Below is a small trained network, with its code and all its weights. Each question gives an input and a target symbol and asks what happens when units are switched off, that is, made to give their printed mean instead of their output.

import numpy as np


def w(rows, s, z=0):
    codes = np.array(rows[::2]) - 128.0
    scale = np.full(codes.shape[1], s)
    scale[-1] = z or s
    return codes * scale


def f(y):
    return np.maximum(y, 0)


def softmax(a):
    e = np.exp(a - a.max(-1, keepdims=True))
    return e / e.sum(-1, keepdims=True)


def log_softmax(a):
    a = a - a.max(-1, keepdims=True)
    return a - np.log(np.exp(a).sum(-1, keepdims=True))


def net(x, mask):
    ids = ['δεζημπστφω'.index(c) for c in x.split()]
    T = len(ids)
    res = E[ids] + P[:T]
    r = res
    for j in range(2):
        rows = slice(2 * j, 2 * j + 2)
        q, k, v = (r @ M[0][rows].T for M in (Q, K, V))
        z = softmax(np.where(np.tri(T) > 0, q @ k.T / 2**0.5, -1e9)) @ v
        o = O[0][rows]
        res = res + np.where(mask[j], z, o[:, -1]) @ o[:, :-1]
    y = f(res @ A[0][:, :-1].T + A[0][:, -1])
    res = res + np.where(mask[2:14], y, B[0][:, -1]) @ B[0][:, :-1]
    return log_softmax(res[-1] @ U[:, :-1].T + U[:, -1])


Q, K, V, O, A, B = {}, {}, {}, {}, {}, {}
E = w([
[174,50,169,124,143],'δ',
[127,121,126,119,82],'ε',
[165,90,161,110,124],'ζ',
[145,147,120,144,123],'η',
[133,99,124,114,69],'μ',
[153,135,128,152,157],'π',
[123,24,172,31,50],'σ',
[208,152,135,195,209],'τ',
[181,2,212,66,141],'φ',
[1,215,190,26,178],'ω',
],0.012)
P = w([
[88,106,32,127,142],'0',
[136,74,107,67,197],'1',
[135,69,110,158,174],'2',
[116,209,78,124,50],'3',
[143,114,178,88,128],'4',
[133,36,174,186,179],'5',
[104,182,127,197,57],'6',
[127,127,193,97,51],'7',
[107,7,212,191,141],'8',
],0.017)
Q[0] = w([
[241,241,2,121,64],'head 1',
[91,79,46,205,172],'head 1',
[172,212,57,56,60],'head 2',
[80,112,10,71,189],'head 2',
],0.0088)
K[0] = w([
[153,113,116,41,186],'head 1',
[105,138,25,121,28],'head 1',
[160,125,127,97,163],'head 2',
[130,109,6,81,136],'head 2',
],0.011)
V[0] = w([
[144,90,162,70,19],'head 1',
[3,73,152,48,57],'head 1',
[23,223,65,95,118],'head 2',
[219,141,32,177,16],'head 2',
],0.012)
O[0] = w([
[110,124,95,54,74,181],'head 1',
[91,82,186,9,84,231],'head 1',
[96,107,158,233,46,1],'head 2',
[150,112,48,125,7,30],'head 2',
],0.012,0.0091)
A[0] = w([
[215,119,124,100,123,116],'neuron 1',
[153,141,244,77,172,132],'neuron 2',
[144,123,186,132,220,152],'neuron 3',
[221,71,120,129,100,184],'neuron 4',
[99,110,93,123,185,130],'neuron 5',
[63,123,146,151,167,106],'neuron 6',
[156,220,141,91,157,146],'neuron 7',
[217,104,30,86,133,232],'neuron 8',
[41,111,220,105,135,1],'neuron 9',
[140,138,105,159,187,137],'neuron 10',
[50,156,134,101,174,209],'neuron 11',
[254,170,171,123,45,237],'neuron 12',
],0.0099,0.0058)
B[0] = w([
[119,113,117,178,153,159],'neuron 1',
[120,120,88,179,95,255],'neuron 2',
[49,125,146,81,75,206],'neuron 3',
[153,215,24,198,232,150],'neuron 4',
[95,76,255,70,231,155],'neuron 5',
[130,188,109,66,58,145],'neuron 6',
[115,53,93,165,90,172],'neuron 7',
[119,211,32,87,253,175],'neuron 8',
[177,199,81,138,78,201],'neuron 9',
[222,180,230,51,64,143],'neuron 10',
[211,38,170,197,92,193],'neuron 11',
[82,65,6,83,121,136],'neuron 12',
],0.0061,0.034)
U = w([
[214,208,88,38,93,164],'δ',
[163,211,140,67,141,71],'ε',
[55,138,56,107,121,52],'ζ',
[195,75,99,69,171,182],'η',
[153,61,182,127,88,220],'μ',
[66,129,111,150,164,253],'π',
[2,156,78,103,146,79],'σ',
[92,108,65,128,120,27],'τ',
[104,111,78,159,140,193],'φ',
[30,120,142,17,151,115],'ω',
],0.0077,0.0037)

Each question gives the input, a string of symbols that net reads in full, and the target symbol t.
The units are the heads (2 rows each of Q, K, V and O) and the neurons (one row each of A and B). Each row of codes is followed by its name. A weight is (code - 128) times the scale printed after its matrix; where a second scale follows, it is the last column's (O, A, B and U).
mask holds one flag per unit, heads first, then neurons. A switched-off unit (its flag False) gives its mean, the last column of its rows in O or B, instead of its output. The means were averaged over made-up inputs and are rounded, as every weight is.
A unit's drop is (log p(t) with every unit on - log p(t) with that unit switched off) / (log p(t) with every unit on - log p(t) with every unit switched off).
The circuit of an input: a set's keep is (log p(t) with only the set's units on - log p(t) with every unit switched off) / (log p(t) with every unit on - log p(t) with every unit switched off). Starting from the 12 units with the biggest drops (on a tie, the unit counted first), units are removed one at a time, each time the one whose removal leaves the highest keep (on an exact tie, the one counted first), for as long as the keep stays at least 0.8.
units of the circuit, in order: the units of the circuit, biggest drop first
most important unit: the unit with the biggest drop
top k neurons: the k neurons with the biggest drops, biggest first
which heads matter: for each layer, one digit per head in row order, 1 if its drop is at least 0.15 and else 0, layers parted by /
input π σ τ φ φ φ, target ω: top 3 neurons	neuron 3; neuron 5; neuron 9
input σ ε σ, target δ: top 3 neurons	neuron 9; neuron 3; neuron 5
input φ π ω δ ζ, target μ: units of the circuit, in order	neuron 8; head 2
input τ π φ ω φ φ η, target η: units of the circuit, in order	neuron 11; head 2
input φ φ ε π, target η: top neuron	neuron 11
input η σ σ φ π δ, target ω: units of the circuit, in order	neuron 3; neuron 5; head 2
input φ η τ φ σ δ φ, target η: units of the circuit, in order	head 2; neuron 9; head 1
input τ η ζ, target ε: which heads matter	10
input φ ε δ, target ω: which heads matter	00
input σ π τ, target δ: units of the circuit, in order	head 1; head 2; neuron 3; neuron 5
input φ τ φ τ μ φ, target ε: units of the circuit, in order	head 1; neuron 10; neuron 11
input σ σ ζ σ φ σ σ, target η: top 4 neurons	neuron 11; neuron 3; neuron 7; neuron 6
input σ φ φ ω φ, target μ: units of the circuit, in order	head 2; neuron 8
input ω τ η η ω ω π, target μ: units of the circuit, in order	neuron 8; head 2; neuron 11
input φ σ σ σ φ μ, target δ: most important unit	head 1
input φ φ ε ζ η η φ τ π, target ω: units of the circuit, in order	head 2; neuron 5; neuron 3
input μ φ ζ σ φ φ φ σ, target η: top 2 neurons	neuron 11; neuron 7
input π φ η ω σ φ σ σ ζ, target δ: units of the circuit, in order	head 1; neuron 9; neuron 5
input φ τ φ τ, target ε: units of the circuit, in order	head 1; neuron 10; neuron 9; neuron 2
input φ η φ ε, target η: top 3 neurons	neuron 9; neuron 3; neuron 7
input τ φ π τ, target η: units of the circuit, in order	neuron 11; head 2; neuron 7
input φ φ φ φ φ ω ω, target μ: most important unit	neuron 11
input τ σ φ σ φ σ φ μ, target η: top 3 neurons	neuron 3; neuron 11; neuron 7
input μ ω ζ ω μ, target μ: top 2 neurons	neuron 8; neuron 4
input σ ω σ σ φ π, target δ: top 3 neurons	neuron 3; neuron 9; neuron 5
input φ ω σ τ, target μ: units of the circuit, in order	neuron 8; head 2; head 1
input φ φ τ, target ω: top 2 neurons	neuron 3; neuron 9
input φ ε σ φ ω τ ω, target μ: units of the circuit, in order	neuron 8; neuron 11
input σ τ ω μ φ δ μ, target ω: top 4 neurons	neuron 3; neuron 9; neuron 5; neuron 4
input φ φ φ ω τ σ, target μ: units of the circuit, in order	head 2
